Here is a tiny trained network, its code and every weight. The questions are about switching its units off for an input and a class, where a switched-off unit gives its printed mean instead of its output.

import numpy as np


def w(rows, s, z=0):
    codes = np.array(rows[::2]) - 128.0
    scale = np.full(codes.shape[1], s)
    scale[-1] = z or s
    return codes * scale


def f(y):
    return np.maximum(y, 0)


def log_softmax(a):
    a = a - a.max(-1, keepdims=True)
    return a - np.log(np.exp(a).sum(-1, keepdims=True))


def net(x, mask):
    res = np.array(x, float).reshape(1, 7) / 4 @ E
    y = f(res @ A[0][:, :-1].T + A[0][:, -1])
    res = res + np.where(mask, y, B[0][:, -1]) @ B[0][:, :-1]
    return log_softmax(res[-1] @ U[:, :-1].T + U[:, -1])


A, B = {}, {}
E = w([
[233,76,155,125,179,101,130,184,42],'x0',
[79,187,158,126,217,35,72,110,80],'x1',
[55,151,197,93,143,202,109,233,119],'x2',
[94,130,91,181,45,31,126,196,169],'x3',
[65,1,168,187,157,137,132,107,119],'x4',
[135,161,157,223,59,167,56,97,17],'x5',
[201,136,219,182,138,119,55,116,241],'x6',
],0.0079)
A[0] = w([
[225,68,129,129,128,119,154,204,80,120],'neuron 0',
[143,81,90,110,81,189,173,147,154,82],'neuron 1',
[151,132,148,99,171,183,146,82,121,85],'neuron 2',
[138,143,141,103,160,168,126,67,121,122],'neuron 3',
[166,126,158,152,134,114,111,96,167,63],'neuron 4',
[185,96,50,149,119,88,155,25,140,108],'neuron 5',
[138,114,145,91,148,106,151,143,171,70],'neuron 6',
[182,106,153,149,91,169,127,134,186,89],'neuron 7',
[138,97,99,84,154,119,151,155,178,96],'neuron 8',
[119,169,161,192,78,146,63,92,59,19],'neuron 9',
[88,133,165,123,130,202,122,218,141,51],'neuron 10',
[78,16,154,182,145,139,130,99,126,92],'neuron 11',
[128,132,107,164,62,67,136,211,152,88],'neuron 12',
[115,88,121,131,156,122,141,133,147,102],'neuron 13',
[53,154,103,130,75,185,143,55,193,177],'neuron 14',
[157,119,120,157,62,178,132,128,103,85],'neuron 15',
[89,141,160,112,138,155,123,199,127,41],'neuron 16',
[78,107,43,85,106,139,186,137,44,34],'neuron 17',
[208,248,86,82,99,141,128,152,133,122],'neuron 18',
[162,146,209,156,144,122,83,143,204,69],'neuron 19',
[117,119,111,66,187,97,142,134,198,10],'neuron 20',
[95,102,121,161,104,81,126,153,141,67],'neuron 21',
[138,127,133,107,155,196,133,84,135,112],'neuron 22',
[126,152,131,121,130,156,126,184,129,78],'neuron 23',
[78,184,171,136,213,33,83,98,105,3],'neuron 24',
],0.015,0.003)
B[0] = w([
[157,165,155,153,164,65,24,236,167,245],'neuron 0',
[108,130,155,163,86,237,111,100,170,212],'neuron 1',
[133,117,43,93,87,126,124,178,95,190],'neuron 2',
[137,109,66,91,92,143,141,165,92,181],'neuron 3',
[114,153,98,107,174,112,119,74,105,191],'neuron 4',
[166,148,193,111,35,58,110,56,79,243],'neuron 5',
[134,145,127,170,130,131,178,127,122,188],'neuron 6',
[113,147,118,145,135,216,94,62,171,216],'neuron 7',
[150,145,124,191,117,139,190,138,117,202],'neuron 8',
[168,140,120,207,144,101,243,159,114,254],'neuron 9',
[163,144,172,116,53,68,117,58,93,228],'neuron 10',
[28,63,181,61,163,109,188,150,166,254],'neuron 11',
[143,99,30,62,92,169,139,174,62,221],'neuron 12',
[100,113,141,137,139,127,166,143,131,172],'neuron 13',
[170,150,163,146,182,57,28,240,154,250],'neuron 14',
[136,141,136,185,106,182,180,121,150,206],'neuron 15',
[162,127,151,119,84,67,115,85,106,200],'neuron 16',
[120,169,66,122,228,150,103,4,142,244],'neuron 17',
[18,40,191,78,167,116,177,144,162,233],'neuron 18',
[113,157,67,103,213,107,111,40,108,242],'neuron 19',
[157,131,136,206,139,114,206,159,106,218],'neuron 20',
[137,101,83,79,114,157,143,164,87,189],'neuron 21',
[137,103,69,93,107,159,131,169,85,186],'neuron 22',
[134,125,152,128,101,103,121,102,121,171],'neuron 23',
[131,136,163,157,67,248,56,120,205,249],'neuron 24',
],0.021,0.013)
U = w([
[106,156,57,117,212,138,107,26,146,105],'0',
[152,123,119,231,127,140,236,144,138,76],'1',
[148,108,184,89,20,68,107,48,104,100],'2',
[111,112,138,159,70,254,87,108,214,251],'3',
[19,27,169,70,148,112,168,135,174,139],'4',
[140,75,14,58,78,168,118,177,80,133],'5',
[151,138,132,141,174,78,34,204,179,122],'6',
],0.0094,0.0033)

Each question gives the input, the list of numbers given to net, and the class t.
The units are the neurons (one row each of A and B). Each row of codes is followed by its name. A weight is (code - 128) times the scale printed after its matrix; where a second scale follows, it is the last column's (A, B and U).
mask holds one flag per neuron, in row order. A switched-off neuron (its flag False) gives its mean, the last column of its row in B, instead of its output. The means were averaged over made-up inputs and are rounded, as every weight is.
A unit's drop is (log p(t) with every unit on - log p(t) with that unit switched off) / (log p(t) with every unit on - log p(t) with every unit switched off).
The circuit of an input: a set's keep is (log p(t) with only the set's units on - log p(t) with every unit switched off) / (log p(t) with every unit on - log p(t) with every unit switched off). Starting from the 12 units with the biggest drops (on a tie, the unit counted first), units are removed one at a time, each time the one whose removal leaves the highest keep (on an exact tie, the one counted first), for as long as the keep stays at least 0.8.
circuit, biggest first: the units of the circuit, biggest drop first
k most important neurons: the k neurons with the biggest drops, biggest first
drop when u is switched off: that unit's drop, to one decimal
input [-8,-2,7,8,-5,8,-1], class 1: 3 most important neurons => [neuron 9; neuron 0; neuron 15]
input [3,-8,-6,4,4,-7,8], class 0: 3 most important neurons => [neuron 19; neuron 4; neuron 7]
input [2,-7,-2,6,-8,1,-4], class 4: circuit, biggest first => [neuron 18]
input [-4,-1,-3,8,6,3,7], class 5: 3 most important neurons => [neuron 12; neuron 21; neuron 17]
input [-7,0,-4,7,-6,-1,-2], class 5: 4 most important neurons => [neuron 12; neuron 11; neuron 0; neuron 21]
input [7,-7,4,3,7,6,7], class 0: 3 most important neurons => [neuron 19; neuron 7; neuron 24]
input [8,-8,2,-1,-7,0,2], class 3: 4 most important neurons => [neuron 1; neuron 14; neuron 7; neuron 11]
input [0,-3,7,1,-1,0,5], class 2: 2 most important neurons => [neuron 10; neuron 17]
input [-8,0,-7,3,2,2,-3], class 6: 3 most important neurons => [neuron 14; neuron 10; neuron 16]
input [8,8,7,3,-4,7,-2], class 3: 4 most important neurons => [neuron 24; neuron 14; neuron 5; neuron 20]
input [-5,7,-6,7,3,-3,-6], class 3: 4 most important neurons => [neuron 24; neuron 19; neuron 10; neuron 2]
input [-4,-4,-6,-2,5,2,-5], class 2: 3 most important neurons => [neuron 5; neuron 19; neuron 18]
input [-4,5,0,8,0,-2,1], class 5: drop when neuron 12 is switched off => 0.7
input [-2,-7,7,-2,-4,-2,-3], class 2: circuit, biggest first => [neuron 10]
input [2,5,5,7,0,-2,-7], class 0: drop when neuron 3 is switched off => 0.2
input [-7,7,-1,-5,-4,6,4], class 3: drop when neuron 0 is switched off => 2.6
